Here is a tiny trained network, its code and every weight. The questions are about switching its units off for an input and a target symbol, where a switched-off unit gives its printed mean instead of its output.

import numpy as np


def w(rows, s, z=0):
    codes = np.array(rows[::2]) - 128.0
    scale = np.full(codes.shape[1], s)
    scale[-1] = z or s
    return codes * scale


def f(y):
    return np.maximum(y, 0)


def softmax(a):
    e = np.exp(a - a.max(-1, keepdims=True))
    return e / e.sum(-1, keepdims=True)


def log_softmax(a):
    a = a - a.max(-1, keepdims=True)
    return a - np.log(np.exp(a).sum(-1, keepdims=True))


def net(x, mask):
    ids = ['αγεζηλσφ'.index(c) for c in x.split()]
    T = len(ids)
    res = E[ids] + P[:T]
    r = res
    for j in range(2):
        rows = slice(2 * j, 2 * j + 2)
        q, k, v = (r @ M[0][rows].T for M in (Q, K, V))
        z = softmax(np.where(np.tri(T) > 0, q @ k.T / 2**0.5, -1e9)) @ v
        o = O[0][rows]
        res = res + np.where(mask[j], z, o[:, -1]) @ o[:, :-1]
    y = f(res @ A[0][:, :-1].T + A[0][:, -1])
    res = res + np.where(mask[2:10], y, B[0][:, -1]) @ B[0][:, :-1]
    return log_softmax(res[-1] @ U[:, :-1].T + U[:, -1])


Q, K, V, O, A, B = {}, {}, {}, {}, {}, {}
E = w([
[186,31,110,194],'α',
[77,83,127,158],'γ',
[53,128,119,143],'ε',
[137,170,175,98],'ζ',
[179,163,125,134],'η',
[181,178,98,249],'λ',
[96,141,133,111],'σ',
[204,94,168,82],'φ',
],0.013)
P = w([
[173,150,11,71],'0',
[100,190,222,115],'1',
[134,62,50,68],'2',
[86,155,176,191],'3',
[132,67,32,75],'4',
[68,152,196,195],'5',
[141,81,94,39],'6',
[43,168,238,163],'7',
[136,78,48,90],'8',
[52,127,217,225],'9',
[126,68,44,74],'10',
[2,162,230,187],'11',
[121,76,64,72],'12',
],0.0067)
Q[0] = w([
[25,147,218,166],'H1',
[211,83,112,133],'H1',
[25,143,255,198],'H2',
[91,62,52,93],'H2',
],0.0068)
K[0] = w([
[181,63,7,250],'H1',
[66,98,170,109],'H1',
[133,255,160,245],'H2',
[40,27,98,206],'H2',
],0.0063)
V[0] = w([
[161,193,184,239],'H1',
[96,254,108,28],'H1',
[230,146,221,132],'H2',
[153,147,171,235],'H2',
],0.0074)
O[0] = w([
[208,254,143,202,252],'H1',
[135,189,11,30,135],'H1',
[207,204,181,53,206],'H2',
[206,168,153,229,254],'H2',
],0.008,0.00092)
A[0] = w([
[69,221,66,211,137],'N1',
[131,91,35,32,148],'N2',
[154,98,158,166,198],'N3',
[98,195,110,32,240],'N4',
[1,104,126,89,95],'N5',
[79,114,55,72,1],'N6',
[129,49,72,114,128],'N7',
[101,252,211,157,98],'N8',
],0.0063,0.0036)
B[0] = w([
[126,229,56,116,216],'N1',
[111,147,202,98,230],'N2',
[105,154,152,162,210],'N3',
[57,175,74,80,243],'N4',
[91,92,131,202,184],'N5',
[88,82,130,133,155],'N6',
[231,84,169,138,181],'N7',
[254,86,206,176,253],'N8',
],0.0074,0.0045)
U = w([
[114,42,220,206,148],'α',
[25,104,50,187,76],'γ',
[26,123,79,133,107],'ε',
[158,121,175,49,2],'ζ',
[199,171,2,153,30],'η',
[196,122,157,208,159],'λ',
[54,196,96,104,125],'σ',
[152,168,75,92,93],'φ',
],0.0082,0.0035)

Each question gives the input, a string of symbols that net reads in full, and the target symbol t.
The units are the heads (2 rows each of Q, K, V and O) and the neurons (one row each of A and B). Each row of codes is followed by its name. A weight is (code - 128) times the scale printed after its matrix; where a second scale follows, it is the last column's (O, A, B and U).
mask holds one flag per unit, heads first, then neurons. A switched-off unit (its flag False) gives its mean, the last column of its rows in O or B, instead of its output. The means were averaged over made-up inputs and are rounded, as every weight is.
A unit's drop is (log p(t) with every unit on - log p(t) with that unit switched off) / (log p(t) with every unit on - log p(t) with every unit switched off).
The circuit of an input: a set's keep is (log p(t) with only the set's units on - log p(t) with every unit switched off) / (log p(t) with every unit on - log p(t) with every unit switched off). Starting from all 10 units, units are removed one at a time, each time the one whose removal leaves the highest keep (on an exact tie, the one counted first), for as long as the keep stays at least 0.8.
circuit, biggest first: the units of the circuit, biggest drop first
k most important neurons: the k neurons with the biggest drops, biggest first
which heads matter: for each layer, one digit per head in row order, 1 if its drop is at least 0.15 and else 0, layers parted by /
drop of u: that unit's drop, to one decimal
input σ ζ ζ, target σ: circuit, biggest first => [N4; H1; N8]
input σ η α ε γ, target α: circuit, biggest first => [H1; N4; N1]
input ζ λ σ φ ζ σ η φ φ φ γ σ, target λ: which heads matter => 01
input φ ε σ, target ε: which heads matter => 11
input ζ σ ζ ζ α ζ σ ζ, target α: which heads matter => 10
input η λ η σ ζ γ, target λ: circuit, biggest first => [H2; H1; N8]
input ζ ζ η ζ ζ η λ ζ η η λ ε, target λ: circuit, biggest first => [H1; N8; H2]
input ε φ σ γ η α ζ ε η α η ε, target α: circuit, biggest first => [H1]
input σ λ ζ λ σ ε, target λ: circuit, biggest first => [H1; H2]
input σ γ σ η γ σ σ, target ε: circuit, biggest first => [H2; N8; H1]
input λ ζ λ α α η ε λ ζ λ λ γ, target λ: 2 most important neurons => [N1; N8]
input σ α ζ ε ζ λ σ φ γ ζ σ ζ, target λ: drop of N8 => 0.2
input ζ λ σ α λ ζ, target λ: drop of H1 => 0.2
input σ σ λ η φ λ ζ σ, target λ: drop of H1 => 0.3
input γ σ λ σ ζ ε α σ, target α: drop of N4 => 0.1
input γ ζ ε η α ζ, target α: most important neuron => [N1]
